How the points are linked:
θ: Boz->Nog, Zir->Bif, Gog->Kop, Raf->Zat, Rad->Pil, Pil->Vug, Tup->Dev, Niv->Sop, Piz->Niv, Zat->Zal, Vir->Fis, Met->Raf, Zad->Bop, Bif->Zuz, Dum->Dob, Fom->Zad, Suz->Lif, Rep->Bur, Dom->Dof, Kop->Nem, Tav->Met, Zik->Vir, Vub->Pek, Dob->Dom, Tuz->Zuk, Nul->Vob, Dev->Boz, Lif->Rad, Vug->Zok, Pek->Tup, Bur->Zup, Nog->Das, Zok->Zik, Zup->Zir, Zuk->Suz, Lod->Rep, Zar->Piz, Zuz->Zar, Som->Tav, Dof->Lod, Das->Gog, Lup->Som, Zal->Kef, Fis->Lup, Nem->Dum, Kar->Tuz, Kef->Nul, Vob->Fom, Bop->Kar, Sop->Vub
λ: Boz->Fis, Zir->Fom, Gog->Zok, Raf->Sop, Rad->Dum, Pil->Nem, Tup->Som, Niv->Zat, Piz->Zal, Zat->Niv, Vir->Nog, Met->Vub, Zad->Zup, Bif->Vob, Dum->Rad, Fom->Zir, Suz->Dom, Rep->Kar, Dom->Suz, Kop->Vug, Tav->Pek, Zik->Das, Vub->Met, Dob->Lif, Tuz->Lod, Nul->Zuz, Dev->Lup, Lif->Dob, Vug->Kop, Pek->Tav, Bur->Bop, Nog->Vir, Zok->Gog, Zup->Zad, Zuk->Dof, Lod->Tuz, Zar->Kef, Zuz->Nul, Som->Tup, Dof->Zuk, Das->Zik, Lup->Dev, Zal->Piz, Fis->Boz, Nem->Pil, Kar->Rep, Kef->Zar, Vob->Bif, Bop->Bur, Sop->Raf
ξ: Boz->Dev, Zir->Zup, Gog->Das, Raf->Met, Rad->Lif, Pil->Rad, Tup->Pek, Niv->Piz, Piz->Zar, Zat->Raf, Vir->Zik, Met->Tav, Zad->Fom, Bif->Zir, Dum->Nem, Fom->Vob, Suz->Zuk, Rep->Lod, Dom->Dob, Kop->Gog, Tav->Som, Zik->Zok, Vub->Sop, Dob->Dum, Tuz->Kar, Nul->Kef, Dev->Tup, Lif->Suz, Vug->Pil, Pek->Vub, Bur->Rep, Nog->Boz, Zok->Vug, Zup->Bur, Zuk->Tuz, Lod->Dof, Zar->Zuz, Zuz->Bif, Som->Lup, Dof->Dom, Das->Nog, Lup->Fis, Zal->Zat, Fis->Vir, Nem->Kop, Kar->Bop, Kef->Zal, Vob->Nul, Bop->Zad, Sop->Niv

The rows follow the links: the fewer symbols apart two points are, the more alike their rows tend to be.

Each row is also shifted at random along 4 hidden directions that mean nothing.

Some points, each with a row of numbers:
Kop: [116, 104, -355, -132, -32, -6, 84, 79, -273, 385, 169, -228, -340, 64, -125, 28, 174, 34, -22, -122, -156, 27, -183, 178, 204, -167, 19, -212, -7, 13, 480, 38, 125, 94, 163, 126, 282, 443, -252, -149, 229, 177, 300, -229, -252, -116, 109, -31, -235, -24, 251, 13, -57, -156, 176, 250, -113, -173, 234, 293, 97]
Dev: [-214, 225, 161, 444, -246, 486, -159, -154, 175, -157, -633, 322, 599, -484, 429, -20, 430, 24, 431, -340, -497, -613, -102, 155, 344, 1054, 950, 70, 201, 839, -613, -57, -283, -636, -240, -97, -185, 183, 4, -444, -133, -219, 194, -623, 101, 42, 510, 328, 58, 197, -95, 452, 68, -257, -15, -411, -274, 824, -199, -149, -210]
Dob: [215, 163, -402, 101, 224, -262, 263, 290, 396, 374, -658, -125, -133, -532, 138, 139, 877, -84, -498, -180, -292, -91, 447, 286, 203, 168, 572, -227, 24, 871, 394, -250, -443, -343, -162, -156, -530, 411, -77, -569, 433, 416, -228, -146, 154, -478, 625, -76, -294, 104, 87, -20, 267, 226, 296, 64, -235, 436, -345, 351, 314]
Bur: [5, 102, 235, 105, 67, -77, 262, 210, 76, -287, -360, 322, 46, -46, -360, -36, 174, -151, -125, 146, -62, 174, 112, 59, 414, 308, 306, 245, 237, 466, -59, 112, -59, -653, -226, -152, -170, -117, 42, 309, -85, 274, -470, -416, 38, 143, 186, -184, 331, 387, -269, 146, -72, -304, 237, -480, 101, -90, -293, -179, 263]
Som: [256, 170, 159, -31, 237, -28, 349, -4, 182, 104, -279, -46, -175, -493, -48, 203, -142, -316, -219, 345, -644, -266, 465, 197, 771, -669, 130, -184, 452, 548, 526, 239, 104, -534, -634, -300, -109, 230, -25, 50, 252, 754, -448, -430, 104, -11, 186, -406, 336, 255, -65, 57, 378, -81, -66, 24, -17, 61, 70, 330, 172]
Piz: [181, -151, -8, -345, 381, 31, 387, 810, 81, 487, 204, 89, 117, -235, -661, 104, -86, 316, -812, 386, -132, -102, -262, 379, -139, 159, 132, 27, -459, 101, 387, 364, 266, -325, 192, -483, 267, 16, 15, 823, -102, 615, -299, 10, 638, 92, 30, -289, -245, 22, 574, -253, 39, 51, 291, -422, 200, -706, -269, -312, 848]
Pek: [-186, 34, 192, 211, -118, 214, -330, -50, 297, -301, 8, -43, 318, 96, 199, 104, 56, 122, -149, -102, 182, -269, -124, -93, -507, 320, -217, -62, -264, -111, -485, 1, -195, 188, 53, -42, -117, -108, -95, 330, -229, -342, 63, 164, 307, 206, -101, 287, -3, -305, -185, 17, 148, 176, -225, -37, -140, 211, -359, -260, -27]
Fis: [258, 316, 103, 65, -452, 427, -390, -362, -265, 0, 495, -164, 4, 78, -353, -30, -327, 436, 511, -274, 431, 205, -709, -501, -170, 179, -166, -250, 685, -599, -527, 65, -136, 77, -350, -170, 133, -392, -10, 82, 149, -276, 564, -228, -94, -74, 143, -259, -33, -445, -112, -208, -95, 194, -923, -137, -79, 43, -212, 380, -591]
Zar: [-9, -356, -327, -77, 93, -215, -441, 351, -280, 377, 221, 263, -313, 272, -86, 104, 367, 420, -96, -298, 356, 386, -503, 7, -646, 429, -245, 191, -242, -210, 51, 193, -143, 640, 251, 61, -55, 39, -18, -162, 49, -34, 168, 433, 293, -146, -78, -170, -603, 68, 444, -132, -278, 91, 224, 282, 70, -464, 234, -168, 158]
Zup: [-253, -174, -71, 312, -131, -346, -437, -272, -306, -424, -167, 389, -403, 453, 480, -32, 421, -69, 626, -506, 322, 526, 24, -342, -87, 272, -298, 406, 323, -69, -273, 76, -419, 449, -68, 403, -487, -157, 50, -794, -41, -456, -41, 101, -404, -82, -106, -117, 87, 319, -329, 185, -254, -88, 97, 458, 145, 97, 412, -1, -495]
Kef: [-146, -298, -91, -101, 116, -379, 194, 290, -106, -106, 91, 0, -217, 376, -260, -292, -148, -152, -175, 155, 504, 452, 273, -102, -285, -253, -243, 349, -378, -398, -26, -355, 183, 222, 379, 323, 58, -315, 205, 246, -90, -154, -242, 568, -107, 37, -346, 10, 91, 69, -101, -215, -279, 54, 354, -76, 329, -454, 125, -256, 257]
Rad: [-212, 3, -209, -76, 29, -31, 139, -75, 187, -203, 35, -212, 148, 136, 58, -245, -228, -416, 30, 86, -29, -292, 230, 157, 150, -347, 40, -167, -354, -186, 178, -272, 291, 63, 518, 385, 338, 120, 37, 74, -65, -170, 122, 150, -213, 114, -312, 485, 21, 89, -171, 243, -8, -64, 132, 125, -70, 53, 124, -61, -23]
Zok: [133, 228, -51, -112, -323, 253, 545, 258, -103, 411, 45, -380, 101, -76, -566, -276, 98, 70, -372, 80, 47, -72, -29, 82, 23, 166, 419, -155, -156, 126, -59, -395, 226, -530, 301, -192, 386, 136, -89, 646, 8, 80, 165, -452, -69, 186, 337, -56, 113, -264, 75, -242, -93, -304, 248, -582, -131, 38, -369, -16, 470]
Raf: [149, 210, -332, -62, 336, -322, -164, 785, 465, -372, -63, 247, -219, 238, -383, 299, 885, 157, -599, -229, 291, 175, -458, 66, -47, 834, 21, 131, -284, 372, 386, 122, -483, -85, 267, -33, -290, -150, -106, 809, 153, 491, -486, -252, 602, 145, 230, -42, -492, 799, 21, 105, -333, -93, 409, -120, 57, -612, -662, -390, 393]
Met: [198, 157, 31, 30, 347, -10, -76, 206, 352, -352, -26, 144, 27, -205, -220, 159, 5, -97, 51, -1, -17, -126, -144, 91, 489, 22, 124, -103, 299, 134, 316, -33, -132, -279, -75, -110, -171, -117, 254, 266, 300, 285, -246, -201, 297, 32, 98, -49, -117, 563, -39, 257, 52, 116, -266, 20, -50, -242, -177, 10, -221]
Gog: [126, 161, -244, -47, -12, 351, 416, 190, -250, 417, -91, -77, -25, -320, -260, -17, 304, -38, 25, 8, -614, -252, -117, 397, 633, 192, 727, -112, -19, 588, 491, 123, 191, -625, 33, -217, 354, 460, -194, 83, 139, 439, 282, -778, -131, 2, 426, -21, -114, 266, 419, 130, -98, -499, 453, -284, -187, -110, 2, 114, 325]
Tav: [363, 418, 73, -70, 10, 161, -453, 5, 236, -377, 266, 50, -17, -73, -361, 234, -157, 233, 238, -222, 253, -97, -715, -347, 101, 191, -199, -164, 447, -428, 60, 196, -200, 51, -144, -216, -101, -404, 139, 468, 223, 81, 8, -143, 215, 101, -28, -145, -234, 257, -132, 27, -124, 236, -720, 15, -29, -246, -283, 125, -568]
Zuz: [14, -329, -114, -61, 208, -78, -23, 257, -357, 331, 106, 426, -93, -61, -199, 64, 107, 313, 153, -117, -107, 297, -264, 91, 52, 136, 103, 198, -23, -23, 148, 327, 93, 30, -29, -9, 95, -39, 109, -102, 30, 26, 45, 92, 90, -100, -167, -280, -283, 247, 399, -39, -190, -120, 260, -44, 193, -452, 365, -118, 202]

Where do the symbols, taken in turn from left to right, take each start?
Answers are names.
[349, 361, 282, -134, -64, 301, 94, 116, 76, 12, 316, -222, -134, -178, -625, 104, -214, 165, -152, 206, -97, 40, -329, -163, 278, -205, -152, -247, 357, -92, 109, 234, 60, -306, -377, -470, 158, -148, -102, 746, 107, 554, -60, -533, 192, 185, 251, -452, 140, -200, -49, -157, 132, -55, -483, -317, 1, -230, -298, 327, 91]
θ θ λ => Pek
[-45, -370, -35, 196, 305, -332, -156, -23, 219, 199, -477, -35, 72, -283, 779, 158, 322, -129, -236, 73, -309, -155, 787, 195, -373, -346, -9, 41, -294, 351, 70, -116, -277, 321, -114, 94, -404, 519, 3, -961, -4, -44, -219, 557, 146, -520, -52, 117, -169, -292, 106, 22, 391, 388, 248, 479, -49, 532, 238, 13, 82]
ξ λ λ => Niv
[-157, 187, -61, -121, -117, 85, 186, 97, -305, 120, 117, -39, -208, 282, -110, 57, 90, -129, 50, 27, -360, -80, -201, 144, 371, 58, 165, -38, -168, 162, 182, 162, 289, -80, 190, 121, 343, 384, -197, 217, -67, 234, 188, -586, -249, 230, 76, 26, 139, 190, 91, 112, -158, -486, 346, -188, -76, -285, 74, -64, 275]
θ θ θ ξ λ λ => Kop
[185, 140, 274, 97, -324, 291, 316, -501, -329, 332, -84, -212, 72, -403, -48, -228, -493, 6, 477, 42, -192, 5, 262, -216, 267, -512, 251, -212, 659, -80, -292, -206, 57, -409, -436, -107, 225, 77, 1, -562, 224, -117, 381, -153, -563, -284, 137, -183, 369, -590, -125, -144, 204, 70, -424, -123, -73, 481, 277, 563, -346]
λ λ ξ => Zik
[-39, -57, 84, 74, 28, -382, -48, -406, 234, -419, -230, -122, -288, 327, 326, -47, 167, -287, -1, 23, 335, 315, 648, -304, -159, -553, -562, 96, 271, -169, -156, -202, -355, 332, -240, 269, -436, -122, 26, -302, 81, -184, -378, 306, -213, -83, -181, 79, 337, -31, -611, 18, 144, 251, -161, 459, -41, 261, 38, 110, -331]
θ θ λ θ ξ => Bop
[71, -289, -66, -6, 233, -41, 32, 374, 89, 346, -97, 0, 234, -376, -80, 96, 84, 281, -471, 215, -144, -146, -66, 327, -218, 13, 189, 28, -302, 161, 144, 118, -18, -35, 31, -255, -68, 83, -21, 63, -113, 213, -114, 321, 368, -132, 25, 8, -276, -127, 464, -124, 165, 285, 214, -99, 48, -57, -135, -134, 466]
λ θ ξ ξ θ θ => Zal
[-215, 209, -15, -17, -327, 111, -227, -22, -255, -173, 190, -42, 16, 467, -37, 87, 156, 7, 215, -231, -47, -45, -491, -89, -80, 524, -25, 8, -86, -4, -194, 98, 120, 73, 222, 3, 254, 0, -251, 392, -201, -125, 307, -634, -182, 371, 70, 110, 101, 164, -10, 163, -233, -474, 90, -40, -127, -112, -71, -159, 47]
θ λ λ λ => Zik
[245, 256, -232, -13, 8, -393, 29, 300, 376, -14, -130, -257, -332, 205, -195, 126, 755, 33, -754, -80, 349, 243, 93, -105, -470, 267, -339, -38, -243, 159, 186, -165, -470, 251, -28, 1, -425, 45, -168, 310, 205, 213, -256, 89, 331, -128, 343, -84, -226, -56, -92, -191, 59, 284, 53, 158, -162, -80, -660, 50, 255]
ξ λ λ ξ λ λ => Dum
[374, 314, 12, -459, 139, 321, 770, 444, 42, 564, 469, -419, 110, -532, -962, -147, -622, 69, -478, 571, -307, -388, -147, 370, 664, -599, 296, -354, 64, -6, 694, -55, 598, -801, 121, -464, 748, 84, 88, 927, 163, 771, 71, -429, 52, 103, 184, -157, 7, -86, 272, -332, 139, -75, -37, -571, -68, -525, -292, 223, 515]
ξ λ θ ξ => Vug
[-271, 272, 214, 117, -243, 170, -200, -19, -49, -309, 90, 37, 124, 335, 68, 24, 2, -86, 75, -32, -99, -182, -348, -154, -44, 494, 83, 14, -162, -64, -314, 85, 155, -75, 146, -59, 220, 45, -231, 443, -195, -148, 206, -637, 88, 438, 125, 186, 53, 130, -183, 270, -228, -513, 80, -254, -140, 36, -211, -195, 40]
θ λ ξ => Zik
[70, 172, -95, 152, -451, 97, 167, -100, -173, 360, 18, -322, -146, 69, -334, -127, 228, 237, 96, -264, 307, 77, -269, -103, -254, 403, 157, -142, 121, -57, -411, -198, -241, -225, 28, -62, 67, -19, -193, 40, 170, -143, 392, -311, -303, -87, 431, -120, 27, -413, -59, -186, -107, -89, -10, -284, -116, 218, -229, 341, 114]
λ λ θ ξ ξ λ => Gog
[-126, -303, -90, 96, 248, -107, -116, 72, -365, 76, -117, 525, -159, -24, 94, -1, 281, 130, 382, -125, -110, 288, -106, 84, 122, 309, 212, 301, 68, 176, 96, 186, -94, 1, -86, 188, -111, 34, 68, -451, -42, 8, 1, -32, -201, -213, 7, -247, -92, 414, 302, 94, -258, -252, 354, 17, 205, -131, 451, -65, -65]
λ θ ξ ξ ξ => Kef
[-126, 205, -280, -337, -66, -92, 526, 545, 129, 11, 296, -485, -49, 451, -672, -141, 86, -134, -950, 236, 134, -30, -13, 280, -10, 4, -115, -100, -788, -70, 326, -232, 435, -128, 721, 17, 486, 132, -246, 1308, -244, 330, -205, -228, 107, 586, -25, 295, -29, 80, 84, -92, -107, -357, 584, -355, -63, -556, -595, -370, 915]
θ λ ξ λ θ => Zik
